Below is a small trained network, with its code and all its weights. Each question gives an input and a target symbol and asks what happens when units are switched off, that is, made to give their printed mean instead of their output.

import numpy as np


def w(rows, s, z=0):
    codes = np.array(rows[::2]) - 128.0
    scale = np.full(codes.shape[1], s)
    scale[-1] = z or s
    return codes * scale


def f(y):
    return y / 2 * (1 + np.tanh(0.7978845608 * (y + 0.044715 * y**3)))


def softmax(a):
    e = np.exp(a - a.max(-1, keepdims=True))
    return e / e.sum(-1, keepdims=True)


def log_softmax(a):
    a = a - a.max(-1, keepdims=True)
    return a - np.log(np.exp(a).sum(-1, keepdims=True))


def net(x, mask):
    ids = ['αεζηλξστφ'.index(c) for c in x.split()]
    T = len(ids)
    res = E[ids] + P[:T]
    u = 0
    for l in range(2):
        q, k, v = (res @ M[l].T for M in (Q, K, V))
        z = softmax(np.where(np.tri(T) > 0, q @ k.T / 4**0.5, -1e9)) @ v
        res = res + np.where(mask[u], z, O[l][:, -1]) @ O[l][:, :-1]
        u += 1
        y = f(res @ A[l][:, :-1].T + A[l][:, -1])
        res = res + np.where(mask[u : u + 8], y, B[l][:, -1]) @ B[l][:, :-1]
        u += 8
    return log_softmax(res[-1] @ U[:, :-1].T + U[:, -1])


Q, K, V, O, A, B = {}, {}, {}, {}, {}, {}
E = w([
[171,165,95,163],'α',
[125,125,138,91],'ε',
[156,152,108,152],'ζ',
[106,77,115,199],'η',
[147,162,137,109],'λ',
[99,49,112,117],'ξ',
[140,138,116,152],'σ',
[126,118,113,142],'τ',
[50,167,4,63],'φ',
],0.021)
P = w([
[167,41,132,130],'0',
[160,48,86,109],'1',
[137,76,69,119],'2',
[119,100,63,126],'3',
[101,124,62,133],'4',
[80,144,66,145],'5',
[58,161,70,155],'6',
[45,175,64,166],'7',
[11,177,84,178],'8',
],0.013)
Q[0] = w([
[131,155,1,145],'0.h1',
[139,88,185,154],'0.h1',
[179,115,237,163],'0.h1',
[54,135,7,155],'0.h1',
],0.0083)
K[0] = w([
[22,168,103,103],'0.h1',
[204,134,156,117],'0.h1',
[223,1,186,83],'0.h1',
[10,171,112,119],'0.h1',
],0.0083)
V[0] = w([
[76,176,95,111],'0.h1',
[163,152,151,192],'0.h1',
[150,140,192,2],'0.h1',
[140,171,77,191],'0.h1',
],0.0098)
O[0] = w([
[49,135,79,136,177],'0.h1',
[173,54,87,13,53],'0.h1',
[126,88,81,255,1],'0.h1',
[45,64,168,10,169],'0.h1',
],0.0063,0.0078)
A[0] = w([
[126,179,94,133,71],'0.n1',
[82,149,219,147,254],'0.n2',
[200,244,120,92,157],'0.n3',
[153,133,112,165,139],'0.n4',
[160,96,93,123,101],'0.n5',
[138,114,106,122,75],'0.n6',
[149,98,195,140,57],'0.n7',
[180,120,115,119,65],'0.n8',
],0.011,0.0072)
B[0] = w([
[134,171,80,84,139],'0.n1',
[207,106,15,90,253],'0.n2',
[254,94,58,120,164],'0.n3',
[115,184,135,165,125],'0.n4',
[94,138,237,166,139],'0.n5',
[96,108,158,130,111],'0.n6',
[112,66,185,117,116],'0.n7',
[124,174,168,125,120],'0.n8',
],0.007,0.0057)
Q[1] = w([
[112,132,142,147],'1.h1',
[81,83,18,99],'1.h1',
[174,58,1,146],'1.h1',
[108,78,186,143],'1.h1',
],0.0091)
K[1] = w([
[178,114,123,129],'1.h1',
[78,170,2,87],'1.h1',
[44,180,46,110],'1.h1',
[152,176,188,123],'1.h1',
],0.009)
V[1] = w([
[1,150,102,84],'1.h1',
[150,232,106,166],'1.h1',
[231,238,83,108],'1.h1',
[196,196,145,37],'1.h1',
],0.0084)
O[1] = w([
[254,106,189,198,254],'1.h1',
[131,2,192,103,107],'1.h1',
[33,59,182,143,118],'1.h1',
[56,47,133,241,113],'1.h1',
],0.0058,0.0099)
A[1] = w([
[125,76,110,129,168],'1.n1',
[144,107,130,144,249],'1.n2',
[2,91,149,141,106],'1.n3',
[89,102,143,43,147],'1.n4',
[125,108,109,104,127],'1.n5',
[137,121,168,124,174],'1.n6',
[52,96,127,161,207],'1.n7',
[104,184,107,91,137],'1.n8',
],0.025,0.011)
B[1] = w([
[151,167,147,123,213],'1.n1',
[96,161,126,74,251],'1.n2',
[253,182,30,190,164],'1.n3',
[170,22,205,135,187],'1.n4',
[122,159,164,114,174],'1.n5',
[115,134,68,164,131],'1.n6',
[15,143,164,197,183],'1.n7',
[152,84,81,171,182],'1.n8',
],0.015,0.012)
U = w([
[131,155,24,117,214],'α',
[135,181,182,63,218],'ε',
[4,172,102,102,126],'ζ',
[207,108,139,199,2],'η',
[147,143,117,148,32],'λ',
[218,40,126,116,42],'ξ',
[82,107,190,107,213],'σ',
[121,108,173,162,186],'τ',
[92,162,94,202,78],'φ',
],0.011,0.0056)

Each question gives the input, a string of symbols that net reads in full, and the target symbol t.
The units are the heads (4 rows each of Q, K, V and O) and the neurons (one row each of A and B). Each row of codes is followed by its name. A weight is (code - 128) times the scale printed after its matrix; where a second scale follows, it is the last column's (O, A, B and U).
mask holds one flag per unit, layer by layer, with each layer's heads first. A switched-off unit (its flag False) gives its mean, the last column of its rows in O or B, instead of its output. The means were averaged over made-up inputs and are rounded, as every weight is.
A unit's drop is (log p(t) with every unit on - log p(t) with that unit switched off) / (log p(t) with every unit on - log p(t) with every unit switched off).
The circuit of an input: a set's keep is (log p(t) with only the set's units on - log p(t) with every unit switched off) / (log p(t) with every unit on - log p(t) with every unit switched off). Starting from the 12 units with the biggest drops (on a tie, the unit counted first), units are removed one at a time, each time the one whose removal leaves the highest keep (on an exact tie, the one counted first), for as long as the keep stays at least 0.8.
units of the circuit, in order: the units of the circuit, biggest drop first
top k neurons: the k neurons with the biggest drops, biggest first
k most important neurons of layer l: the k neurons of layer l with the biggest drops, biggest first
input α ε λ α, target φ: units of the circuit, in order	[1.h1 1.n3 1.n7]
input τ ε η ξ ξ ζ λ ξ, target φ: top 3 neurons	[1.n7 1.n3 0.n1]
input λ η ξ ξ σ ζ, target σ: units of the circuit, in order	[0.h1 1.h1 1.n4 1.n3]
input τ η ε ξ σ ξ η η λ, target ξ: units of the circuit, in order	[0.h1 1.n4]
input λ α α λ, target η: units of the circuit, in order	[1.n3 1.h1 1.n4]
input ξ ζ λ ξ η, target α: units of the circuit, in order	[1.h1 1.n4]
input ζ η ξ λ ξ ζ ε λ σ, target φ: units of the circuit, in order	[1.h1 1.n7 1.n3 0.n3]
input λ η η α η η α, target ξ: units of the circuit, in order	[0.h1 1.n4]
input λ λ ξ η α ξ ε ε, target ζ: units of the circuit, in order	[1.h1 0.h1 1.n4 1.n7]
input ε η α, target ξ: top 2 neurons	[0.n2 1.n4]
input η ξ σ ξ η ξ ε τ α, target ε: top 2 neurons	[0.n3 1.n3]
input η λ α, target φ: units of the circuit, in order	[1.h1 1.n7 1.n3]
input ε η λ η, target φ: units of the circuit, in order	[1.h1 1.n7 1.n3 0.n5]
input η ζ λ η, target φ: units of the circuit, in order	[1.h1 1.n7 1.n3]
input ε η η σ ξ λ ε σ ε, target σ: top neuron	[0.n2]
input ξ ξ τ η τ, target ξ: units of the circuit, in order	[0.h1 1.n4 1.n8 1.h1]
input ξ φ σ ξ ξ, target ε: units of the circuit, in order	[1.n8 1.n1]
input τ α σ ξ ξ ε η, target ζ: top 2 neurons	[1.n3 1.n4]
input σ ξ η ξ α η λ, target ξ: units of the circuit, in order	[0.h1 1.n4 1.n8]
input ξ ξ σ ζ ζ, target τ: top 2 neurons	[1.n7 1.n4]
input ξ α η α ε, target η: top 3 neurons	[1.n3 1.n4 0.n3]
input ξ ξ ξ, target α: top 3 neurons	[1.n4 1.n7 1.n8]
input ξ α σ α, target σ: top neuron	[0.n2]
input ξ ξ ζ η λ λ φ ε, target α: top neuron	[1.n6]
input ζ τ ξ η η ξ α α, target η: top 3 neurons	[1.n3 0.n1 1.n4]
input ξ ε ξ λ ξ, target φ: 4 most important neurons of layer 0	[0.n2 0.n1 0.n5 0.n3]
input α ε ζ ξ σ λ α η, target η: 2 most important neurons of layer 1	[1.n3 1.n4]
input τ ξ η ξ η ξ α ζ ξ, target τ: top 4 neurons	[0.n2 1.n7 1.n4 0.n1]
